Where the symbols take the objects:
j753 h j356
j753 j j144
j753 b j637
j536 h j466
j536 j j758
j536 l j389
j536 b j853
j536 e j937
j417 h j232
j417 j j326
j417 l j946
j417 e j883
j417 a j88
j556 l j972
j556 b j241
j556 e j403
j556 a j664
j188 h j241
j188 l j403
j188 b j365
j188 e j852
j188 a j533
j452 h j310
j452 b j268
j452 e j962
j452 a j945
j524 h j748
j524 j j618
j524 l j194
j524 b j702
j524 a j956
j539 h j855
j539 j j170
j539 b j195
j539 e j487
j539 a j186
j683 h j883
j683 j j795
j683 l j758
j683 e j623
j683 a j853
j534 h j500
j534 l j765
j534 b j980
j534 a j176
j186 h j672
j186 j j539
j186 b j82
j186 e j356
j664 j j556
j664 l j244
j664 b j304
j664 e j827
j664 a j964
j853 h j152
j853 j j683
j853 l j536
j853 e j571
j873 h j170
j873 b j500
j873 e j765
j873 a j487
j765 h j873
j765 b j534
j765 a j144
j748 h j832
j748 j j462
j748 l j71
j748 b j758
j748 e j524
j748 a j389
j152 h j88
j152 j j883
j152 l j466
j152 e j853
j162 h j30
j162 l j426
j162 b j592
j162 e j172
j162 a j548
j962 h j452
j962 b j605
j962 e j170
j962 a j855
j584 j j244
j584 l j80
j584 b j964
j584 e j706
j389 h j131
j389 j j748
j389 l j136
j389 b j536
j389 e j956
j686 j j304
j686 l j964
j686 b j379
j686 e j599
j972 l j766
j972 b j556
j972 e j949
j972 a j244
j618 h j462
j618 l j980
j618 b j420
j618 a j524
j170 h j962
j170 b j426
j170 e j873
j170 a j539
j310 b j766
j310 e j452
j310 a j780
j527 h j379
j527 j j232
j527 l j599
j527 e j88
j71 h j548
j71 j j172
j71 l j47
j71 b j748
j71 e j194
j71 a j136
j980 h j172
j980 l j534
j980 b j618
j980 a j194
j396 h j82
j396 j j47
j396 l j356
j396 b j136
j396 e j637
j663 h j601
j663 j j268
j663 l j945
j663 b j517
j663 e j333
j663 a j341
j717 h j706
j717 j j208
j717 l j889
j717 b j481
j717 e j760
j82 h j889
j82 j j195
j82 l j186
j82 b j760
j82 e j396
j426 h j605
j426 l j170
j426 b j162
j426 e j500
j426 a j195
j466 h j822
j466 j j812
j466 l j131
j466 b j152
j466 e j536
j504 h j795
j504 l j420
j504 a j623
j571 h j853
j571 j j623
j571 l j937
j326 h j365
j326 l j852
j326 e j166
j326 a j417
j719 j j243
j719 l j304
j719 e j232
j719 a j379
j605 h j268
j605 l j962
j605 b j30
j605 e j426
j605 a j333
j758 h j812
j758 j j273
j758 l j748
j758 b j683
j758 e j702
j758 a j536
j517 h j244
j517 j j949
j517 l j663
j517 b j827
j517 e j208
j517 a j706
j47 h j195
j47 j j500
j47 l j487
j47 b j71
j47 e j176
j47 a j396
j533 h j304
j533 j j188
j533 l j827
j533 b j232
j533 e j946
j533 a j599
j964 j j664
j964 l j584
j964 b j686
j964 e j252
j637 h j396
j637 j j176
j637 l j753
j637 b j423
j852 h j188
j852 l j191
j852 b j326
j852 e j209
j852 a j946
j131 h j481
j131 j j832
j131 l j760
j131 b j466
j131 e j389
j30 h j949
j30 l j605
j30 b j191
j30 e j162
j30 a j208
j172 h j162
j172 l j500
j172 b j462
j172 e j980
j172 a j71
j795 h j166
j795 l j273
j795 e j504
j795 a j683
j244 j j972
j244 l j601
j244 b j664
j244 e j517
j244 a j584
j599 h j686
j599 j j533
j599 l j252
j599 b j527
j599 e j822
j268 h j766
j268 l j452
j268 b j949
j268 e j605
j268 a j663
j945 h j780
j945 j j452
j945 b j663
j945 e j855
j945 a j68
j883 h j417
j883 j j166
j883 l j812
j883 e j683
j883 a j152
j356 h j186
j356 j j487
j356 b j396
j356 e j753
j827 h j664
j827 j j403
j827 l j517
j827 b j533
j827 e j600
j827 a j252
j462 h j592
j462 l j172
j462 b j273
j462 e j618
j462 a j748
j937 h j536
j937 j j702
j937 l j956
j937 b j571
j866 j j780
j866 b j80
j866 e j68
j403 h j556
j403 l j949
j403 b j188
j403 e j191
j403 a j827
j209 h j852
j209 l j592
j209 b j166
j209 e j273
j209 a j812
j333 h j663
j333 j j605
j333 l j855
j333 b j208
j333 e j195
j333 a j889
j243 l j241
j243 e j365
j243 a j719
j592 h j191
j592 l j162
j592 b j209
j592 e j462
j592 a j832
j423 h j136
j423 j j194
j423 l j637
j423 b j956
j832 h j600
j832 j j592
j832 l j548
j832 b j812
j832 e j748
j832 a j131
j481 h j252
j481 j j600
j481 l j717
j481 b j822
j481 e j131
j136 h j760
j136 j j71
j136 l j396
j136 b j389
j136 e j423
j500 h j426
j500 l j873
j500 b j172
j500 e j534
j500 a j47
j780 j j310
j780 b j601
j780 e j945
j780 a j866
j812 h j946
j812 j j209
j812 l j832
j812 b j883
j812 e j758
j812 a j466
j487 h j539
j487 j j873
j487 b j47
j487 e j144
j487 a j356
j601 j j766
j601 l j780
j601 b j244
j601 e j663
j601 a j80
j176 h j47
j176 j j534
j176 l j144
j176 b j194
j176 a j637
j144 h j487
j144 j j765
j144 b j176
j144 a j753
j365 h j243
j365 l j188
j365 e j326
j365 a j232
j623 h j683
j623 j j504
j623 l j702
j623 a j571
j68 h j866
j68 j j945
j68 b j341
j68 e j672
j208 h j517
j208 j j30
j208 l j333
j208 b j600
j208 e j548
j208 a j717
j273 h j209
j273 l j462
j273 b j795
j273 e j420
j273 a j758
j252 h j964
j252 j j827
j252 l j706
j252 b j599
j252 e j481
j166 h j326
j166 l j209
j166 e j795
j166 a j883
j672 h j68
j672 j j855
j672 b j889
j672 e j186
j194 h j71
j194 j j980
j194 l j176
j194 b j524
j194 a j423
j341 h j80
j341 j j663
j341 l j68
j341 b j706
j341 e j889
j946 h j533
j946 j j852
j946 l j600
j946 b j417
j946 e j812
j946 a j822
j548 h j208
j548 j j162
j548 l j195
j548 b j832
j548 e j71
j548 a j760
j956 h j389
j956 j j524
j956 l j423
j956 b j937
j232 h j719
j232 j j365
j232 l j533
j232 e j417
j232 a j527
j766 l j310
j766 b j972
j766 e j268
j766 a j601
j855 h j945
j855 j j962
j855 b j333
j855 e j539
j855 a j672
j760 h j717
j760 j j548
j760 l j82
j760 b j131
j760 e j136
j702 h j758
j702 j j420
j702 l j524
j702 b j623
j702 a j937
j822 h j599
j822 j j946
j822 l j481
j822 b j88
j822 e j466
j80 j j601
j80 l j866
j80 b j584
j80 e j341
j600 h j827
j600 j j191
j600 l j208
j600 b j946
j600 e j832
j600 a j481
j706 h j584
j706 j j517
j706 l j341
j706 b j252
j706 e j717
j191 h j403
j191 l j30
j191 b j852
j191 e j592
j191 a j600
j195 h j333
j195 j j426
j195 l j539
j195 b j548
j195 e j47
j195 a j82
j241 l j556
j241 b j243
j241 e j188
j241 a j304
j420 h j273
j420 l j618
j420 b j504
j420 a j702
j88 h j527
j88 j j417
j88 l j822
j88 e j152
j304 j j241
j304 l j664
j304 b j719
j304 e j533
j304 a j686
j949 h j972
j949 l j268
j949 b j403
j949 e j30
j949 a j517
j889 h j341
j889 j j333
j889 l j672
j889 b j717
j889 e j82
j379 j j719
j379 l j686
j379 e j527

The rows follow the links: the fewer symbols apart two objects are, the more alike their rows tend to be.

Each row is also shifted at random along 5 hidden directions that mean nothing.

Some objects, each with a row of numbers:
j758: [-39,  23, -12, -34,  -9,  18,  12,  29,  11, -12,  36,   8,   2, -21,  27, -15,   2,  28,  20,  20,  22,   7, -24,  45,  13,  14,  14,   4,  29, -16,   1]
j176: [ 35,   6,  11,  21,   1,  -5, -13, -12,  -2,   3, -51, -47,   2,  26,  -6, -12,  -7, -52,  14,   7, -20,  -5,  -1, -15,   4, -22,  -3,  -1,   0,   4,  18]
j403: [-18, -43, -28, -64, -14,  11, -39,  11,  46, -22,  18, -41,   0,   8, -19,  16,   7, -19,  -5, -12,  20,  21,  17,  19,   7,  -6,  20, -23,  35,  -7, -36]
j82: [-25,  25,  15,  28,  15, -20,   6,   7, -30,  15,   9,  31,  -8,  -8,  12, -13,  -6,  27,   5,   6, -17, -23,   3,  -2,  -5,   7, -17,  24, -31,  -2,  22]
j241: [ 49, -18,  -8,  40,   0,  16,  54, -30,  33, -26, -12,  -2,  -7, -22, -33,  37,   4, -41, -17,  -7,   3,  10, -47, -22, -16,  11,  -1,  -8,  -4,  -4,   2]
j702: [ 32,  21,   5, -11, -12,  12,  17, -14, -11,  26, -26,   9,  25,  17,  23, -22,   8,   5,   6,   2,   4,   5,   2,  -1,  26,  13,  15, -11,  15,   7,   9]
j136: [-62, -11,  -1,  10,  19,  -7, -45, -20, -26,  50, -14,  25,   3,  41,  17, -18,   4,  10, -26,   6,  -6,  -2,  67, -75,  10,  -3, -12,  26,  -3,  -5, -12]
j195: [ 37,  60,  37,   4,  21, -26,   0,  42, -56,  30,   3,  22,  22,  -6,  36, -35,  -2,  78,  35,  14, -16, -37,   8,  95,   6,  -1,  -7, -24, -56,  30,  49]
j152: [ 20,  21, -18, -16, -45,   5,  78,  -9,  34, -29,  31,  28, -15, -34,   0,  13,   6, -15,  11, -21,  -6,   9, -65,  -2,  14,  52,  12,  14,  32, -30,  -5]
j341: [ 17,  19,  38, -55, -38, -24,  -8,  24, -10, -22, -10, -40,  -1,  -1,  -6, -10,  -8,  -6,  35, -31, -20, -14,  -7,  77,   1,  -5,   8,  -2, -14,  26,   6]
j209: [ 11, -20,  -3,  31,  21,  23,  -4, -16,  12, -11, -32, -32,   4,  -2, -14,  19,  -3, -41, -12,  20,  14,  20, -12, -25, -13, -20,  -5,  -5,  18,  -3,  -2]
j584: [-16,  -3,  15,  28,   5, -13,  18, -13, -16,  11,   4,  34,  -6,  -5,  -8,   7,   2,  16, -17, -11,  -9, -13,   4, -21, -15,  10, -12,  19, -39,   6,   9]
j964: [ -7,  -5,  58, -32, -18,  -8, -37,  -1, -33,  -2, -48, -45,  14,  17,  -7,  -3,  -7, -13,   6, -24,  -4,   0,  27,  30, -13, -32,   5,   5, -18,  47,  -7]
j243: [  5, -25,  20,  34,  23,  18, -14, -19, -23,   4, -30,  -5,  10,   2, -11,  16,  -2,  -5, -28,   4,  21,  13,  17, -30, -28, -31,  -8,  -5, -10,  22,  -7]
j853: [ 17,  12,  30,  -9, -21,   6,   3, -20, -22,   9, -44, -15,  12,  14,  11,  -7,  -2, -25,   2, -13,  -1,  11,   4, -18,   4,  -5,   5,  10,  18,  15,  -5]
j162: [ 22, -15, -29, -45,  -1,   2, -30,   4,  23,  21,   5, -10,  18,  27,   6,  -6,  15,   7,  -2,  -4,   5,   8,  33,  15,  28,  11,  17, -39,  21,  -2, -16]
j208: [ 16,  -6,  -3,  29,  19, -12,  22, -22,   7,  19,  -9,  23,  -1,   0, -14,  18,  10,   1, -17,  -6, -23, -12,   4, -12,   5,  30, -11,  -4, -35,  -2,  14]
j466: [-40, -18,  -7, -40, -19,   2, -29, -27,   0,  27, -10,  11,   5,  37,   9,  -7,  11, -11, -22, -21,   3,  18,  52, -63,  20,  14,   7,  17,  33,  -5, -40]
j188: [ 14, -23, -15, -18,   4,  14,  -8, -13,   7,  17,   4,  17,  18,   9,   0,  11,  14,  17, -24,  -7,  18,  15,  26, -11,   5,   9,   9, -26,   8,   8, -20]
j719: [  1, -25,  -6, -42, -19,   6, -12, -21,  -4,  24,   2,  29,  16,  22,   6,   4,  15,  21, -28, -34,  18,  17,  46, -36,   8,  11,  14, -12,  15,  11, -40]
j937: [-39,  -2,  30,   7,   1,   9, -38,  -7, -23,   3, -45, -42,   3,  20,   5, -11, -13, -36,   2,  13,   4,   9,  16, -30,  -5, -36,  -6,  31,  15,  12,  -3]
j500: [ 59,  11, -45, -14,  -9,  -5,  33,  -1,  33,  16,  27,  31,   6,   5,  10,  -8,  17,  17,   6,  -5, -10,  -8, -11,   9,  32,  44,  13, -36,   8, -23,   7]
j534: [ 56,  -3,   2,   4,   4,   1, -22,  -9,   0,  14, -47, -40,  14,  33,   1, -13,   0, -34,   9,   5, -10,   1,  14,  -3,  12, -19,   6, -26,   6,  12,   9]
j417: [-16,  -3,   7, -34,  -6,  14, -20,  -4, -28,  25,   3,  25,  18,  11,  23,  -6,   8,  38, -16, -10,  24,  19,  42, -11,   4,  -2,   8,  -8,  17,  18, -29]
j592: [-12, -13,  -1, -13,  19,  18, -42,  15,   6,  -5, -14, -41,  12,   6,  -1,   3,  -1,  -6,   2,  21,  18,  11,  13,  26,  -2, -25,   3, -19,  14,   7,  -5]
j827: [-13,  30,  24, -12,  16,  -2,  28,  25, -44,  30,  40,  79,  26, -27,  31, -13,  14, 116,  -5,   1,  13, -20,  13,  75,  -2,  30,   3, -16, -56,  31,  21]
j452: [ -3,   3,  -4,   6,  19,  -9, -15,  39,  -2, -25,  33, -12, -11, -24,  -8,   2, -11,  23,  18,  14,   4, -12, -15,  54, -19, -22,  -5, -10, -19,   0,  13]
j706: [ -59,   -4,   28, -102,  -43,  -15,  -58,   49,    5,  -44,   13,  -73,   -7,    0,   -7,   -9,  -14,   -9,   40,  -23,    0,   -1,    7,   91,   -1,  -25,   20,   14,   15,   19,  -22]
j556: [-14, -22, -35, -43,  -3,   6,  -2,  13,  29,   1,  52,  29,   4,  -6,   0,   5,  15,  40, -15,  -9,  23,   6,  14,  19,   9,  22,  16, -23,   4,  -7, -22]

Complete each set of four: the symbols that take the first to the second take the third to the fourth, perhaps in another order.
Answers are names.
[ 65,   6, -12, -34,  -5,   1, -10,  -8,   3,  36, -22,  -3,  30,  33,  19, -18,  17,  12,   2,  -7,  -3,   0,  31,  20,  35,  16,  17, -47,   7,  12,   1]
to [-28,  -5, -22,  11,  22,  -9, -37,   6,  -3,  25,  10,   9,  -6,  24,  10, -16,   0,   7,  -3,  17,  -7,  -9,  35, -29,  12,  -6,  -9,   5,   1, -16,   2]
as [-20,  -3, -13, -13, -12,  23,  21,  -9,  25, -17,   6,  -5,  -3, -14,   0,  14,   4, -23,  -3,   7,  14,  22, -27, -13,   7,  17,   7,   9,  39, -20, -15]
to j131

[  3,  11,   1,  -7, -24,   7,  27, -18,   5,  -3,  -8,   9,  -2,  -1,   7,  -1,   0, -19,  -1, -11,  -1,  12, -18, -30,   9,  16,   5,  16,  27,  -9, -10]
to [ 60,  21, -24,  53,   4,  19,  82, -21,  24,  -2,   2,  30,   3, -24,   1,   8,   8, -12,   0,  19,  -1,   2, -63, -17,  12,  35,   1, -12,   4, -24,  28]
as [  7,  -6,  -1, -24,  -8, -23,  -7, -21, -26,  58,   9,  69,  14,  37,  16, -17,  21,  55, -29, -39, -10, -13,  69, -36,  18,  29,   4, -10, -29,  17, -17]
to j452

[-31, -18,  39, -37,   4,   3, -51,   6, -29,  11, -26, -24,  20,  13,  -2,   2,   1,  21, -11, -12,  14,   5,  46,  35, -12, -25,   3,  -7, -20,  42, -14]
to [-17,  -5,  23, -85, -38, -12, -45,  -3, -17,  26, -24, -17,  19,  39,  15, -16,   9,   4,   0, -37,  -6,   7,  59,  12,  24,   8,  18,  -2,  16,  26, -31]
as [ 36,  -9,   1, -22, -24,   8,  36, -31,  10,  10,  -9,  27,  13,   1,  -3,  18,  18,   0, -21, -33,   3,  14,   2, -17,   8,  33,  12, -14,   7,   9, -19]
to j822

[ -2,  25,   7, -22, -23,  19,  22,  21,   8, -38,  11, -26,  -1, -33,  10,  -2,  -8,  -9,  30,  10,  16,  12, -53,  52,   0,  -4,  11,   4,  33,  -5,   3]
to [ 25,   6,   0, -40, -48,   3,  32, -19,  19, -12, -10,  -5,   0,   2,   1,   6,   6, -33,   8, -31,  -5,  15, -19, -14,  17,  28,  16,   5,  39,  -7, -21]
as [ 17,   6,   4,  67,  32,  25,  25, -20, -19,   8, -21,  16,   8, -14,   6,   9,  -3,  -2, -16,  29,  16,  10, -17, -35, -14, -13, -13,  -1,  -1,  -1,  17]
to j883

[ 32, -11,  21,  20,  25,  15, -26, -12, -11,   8, -57, -47,  21,  15,  -6,   7,  -2, -28,  -4,  17,   5,  11,  13,   7,  -8, -31,  -4, -20,  -1,  23,   8]
to [  0, -15,  39,  95,  31,  26,   5, -46, -25, -19, -78, -42,  -6,  -9, -25,  32, -21, -78, -24,  23,   6,  25, -25, -79, -40, -48, -28,  35,   6,  12,   4]
as [-21,  -3,  49,  76,  48, -11, -24,  13, -39, -23, -29, -36, -14, -22, -27,  16, -26, -12,   2,  25, -10, -18, -11,  21, -54, -56, -33,  23, -59,  24,  35]
to j252

[ 13,  15,  53,  14,  -6,  -7,  15, -16, -38,  11, -41,   0,  12,   1,   0,   2,  -2,   0,  -2, -17, -14,  -8,   1,  12, -12,  -2,  -9,  12, -36,  35,  14]
to [-12,  -4,  47,  22,  32, -12, -42,  13, -54,  16, -18,  -5,   8,   6,  -4,  -4,  -9,  37,  -8,   2,  -1, -18,  39,  26, -31, -42, -14,  -2, -58,  45,  16]
as [ -9,   9,   2, -42, -33,  -3,  31,  -2,  -1,   6,  25,  43,   5,  -9,  11,  -2,  12,  33,  -3, -28,   0,   0,   0,  10,  14,  40,  13,   6,   4,  -1, -12]
to j244

[ 21,   5,   5, -14, -28, -12,   8, -28,  10,  13, -37, -15,   0,  30,  -3,  -7,   4, -47,   4, -22, -26,   1,   4, -32,  23,  20,   6,  10,  13,  -5,  -4]
to [-26,   8,  18,  11,  -2, -10, -25,   9,  -4, -18, -27, -51, -13,   9,  -6, -11, -19, -46,  21,  13, -14,  -5, -11,   1,  -7, -31,  -8,  29,   4,  -4,  12]
as [  1, -33, -22,   2,   5,  -9,   2, -32,   4,  44,  11,  62,   7,  26,  -7,   9,  21,  29, -44, -28,  -1,  -2,  52, -58,   9,  30,   1, -10, -26,   3, -20]
to j663

[-66, -26,   3, -20,  23,  23, -66,  22, -18,  -5,  10, -22,   7,  -1,   7,   2,  -8,  21, -12,  22,  42,  21,  37,   7, -19, -45,  -1,  -1,  24,  11, -27]
to [ -9, -11,  13, -10, -18,  21,   3,  -6,  14, -43, -19, -45,  -9, -19, -17,  25, -10, -49,   2,  -2,  15,  27, -29,  -3, -17, -19,   5,  14,  36,   0, -21]
as [ -6,  34,  11,  35,  25, -20,   8,  46, -25, -21,  41,  14, -16, -39,   4,  -7, -15,  47,  30,  22,  -9, -29, -31,  67, -24, -14, -20,   6, -42,  -1,  36]
to j672

[ 22,   0,  17,  13,  10,   6,  27, -37, -15,  38, -32,  34,  23,   6,   1,  17,  17,  13, -28, -11,  -7,   5,  18, -17,   9,  34,  -1, -11, -23,  18,   4]
to [ 50,  -1,   8,  30,  29,  11,  10, -22, -20,  34, -30,  21,  25,   7,   4,   6,  11,  22, -20,   8,   5,  -1,  17,  -2,  -1,   5,  -4, -33, -24,  21,  12]
as [ -7, -20, -31,  14,   8, -20,  -5,   3,  15,  -2,  38,  27, -22,  -2, -15,  10,   2,   7, -14, -10, -11, -10,  11, -31,  -7,   5, -10,   3, -10, -23,  -8]
to j452

[ -1,  23,  43, -11, -24,  -6,  26,  13, -12, -32, -11, -25,  -4, -28,  -8,   6, -11,  -6,  24, -12, -11,  -9, -41,  62, -14,   0,   0,  17, -20,  20,  18]
to [ 28, -14,  -5,  13,  -1, -18,  10,  -9,  14,  -6,  -2,  -3, -11,   1, -24,  16,  -1, -18,  -6, -20, -19, -10,  -3,  -5,  -8,   7,  -6,  -5, -21,  -2,   4]
as [ 29,   5,  50, -19, -38,   0,   7, -23,  -8, -21, -67, -60,   4,   8, -17,  11,  -8, -68,  12, -28, -14,  12, -16,   9,  -7, -11,   6,  12,  12,  26,  -6]
to j208

[ 24,  19,  -6,   7,  26,  -4,  -8,  18, -21,  31,  11,  26,  18,   6,  24, -23,   5,  54,   6,  19,   2, -16,  20,  33,  12,   0,   1, -30, -21,   6,  21]
to [ -8,  -3,   9,  28,  26, -14, -56,   2, -31,  21, -26, -20,  -2,  30,   5, -15, -10,  -9,  -2,  14, -12, -10,  43, -30, -10, -40, -15,   5, -11,   7,   7]
as [-16, -36, -24, -98, -57,  17, -14,  -9,  61, -38,   1, -56,  -3,  10, -21,  27,   7, -62,   2, -34,  14,  37,  -4,   1,  18,  16,  30,  -4,  74, -15, -58]
to j481

[  5,  -3,   2,  23,  10,  -8, -26,   0,   9, -10, -33, -55, -11,  17, -14,  -2, -14, -54,  15,  13, -18,  -5,  -4, -11,  -2, -28, -11,   8,   5,  -8,  12]
to [ 41, -24, -51,  22,  -7,  -8,  46, -14,  56, -20,  39,  26, -24, -14, -32,  26,   8, -22, -14, -16, -12,  -1, -32, -34,   1,  31,  -1, -11,   2, -35,  -5]
as [-28, -13, -15,  18,  12,  14, -21, -19,  10,  16, -24, -14,   2,  28,   3,  -8,   1, -33, -13,  21,   4,  11,  15, -57,  12,  -9,  -2,  16,  23, -17,  -5]
to j949

[-19,  -3,   4,  -6,  22,  19, -25,  11, -28,  20,  11,  23,  21,  -1,  22,  -6,   5,  52, -16,  14,  32,  12,  35,   6,  -7, -14,   1, -16,   3,  16, -13]
to [ 21,  18,  -7, -41, -24,   7,  32,  -3, -11,  27,  29,  63,  20,  -6,  31,  -8,  19,  61, -10, -20,  19,  11,  12,   9,  22,  42,  16, -21,  17,   5, -19]
as [  3, -39, -47,  22,   6,   4,   3,  -6,  66, -45,  14, -40, -31, -14, -45,  35,  -5, -69,  -3,   8,  -6,   9, -37, -25,  -7,  -2,  -4,   0,  23, -40, -10]
to j333

[-23,  -2,   2,  13, -12,  10,  21, -20,   5, -15,  -3,   5, -13, -11,  -5,  11,  -5, -32,  -8,  -3,   3,  14, -19, -44,  -5,   7,  -5,  30,  24, -15, -14]
to [  5,  -8, -20, -76, -38,  12, -26, -11,  12,  24,  -3,  -2,  19,  42,  24, -23,  16,  -3,  -3, -21,  16,  24,  40, -23,  40,  13,  29, -19,  58,  -3, -38]
as [-19,   6,   6,   5,   6,  16,   6,  -8,  16, -10, -26, -32,   4,  -9,  -5,  12,  -1, -33,   5,  19,   0,  10, -21,   6,   6,   7,  -2,   9,  15,  -6,   8]
to j618

[ 21, -26,   1, -46, -11,  14, -27,  -6,  11,  -1, -18, -30,  18,  15,  -6,   9,   8, -11, -10, -16,  18,  20,  25,  14,   6, -10,  18, -31,  19,  18, -29]
to [ 18,  -7,  -5,  26,  33,  11,   2, -10,  -9,  26,  -8,  26,  20,   0,   6,   7,  12,  30, -21,  15,  12,   3,  17,  -4,  -1,   7,  -5, -24, -16,   7,   9]
as [-26, -22,  -4,  20,  33,   0, -28,  19,  -4,  -5,  20,   2,  -5,  -9, -11,   8,  -7,  24, -10,  17,  13,  -6,  16,  11, -25, -25, -10,  -5, -29,   6,   6]
to j452

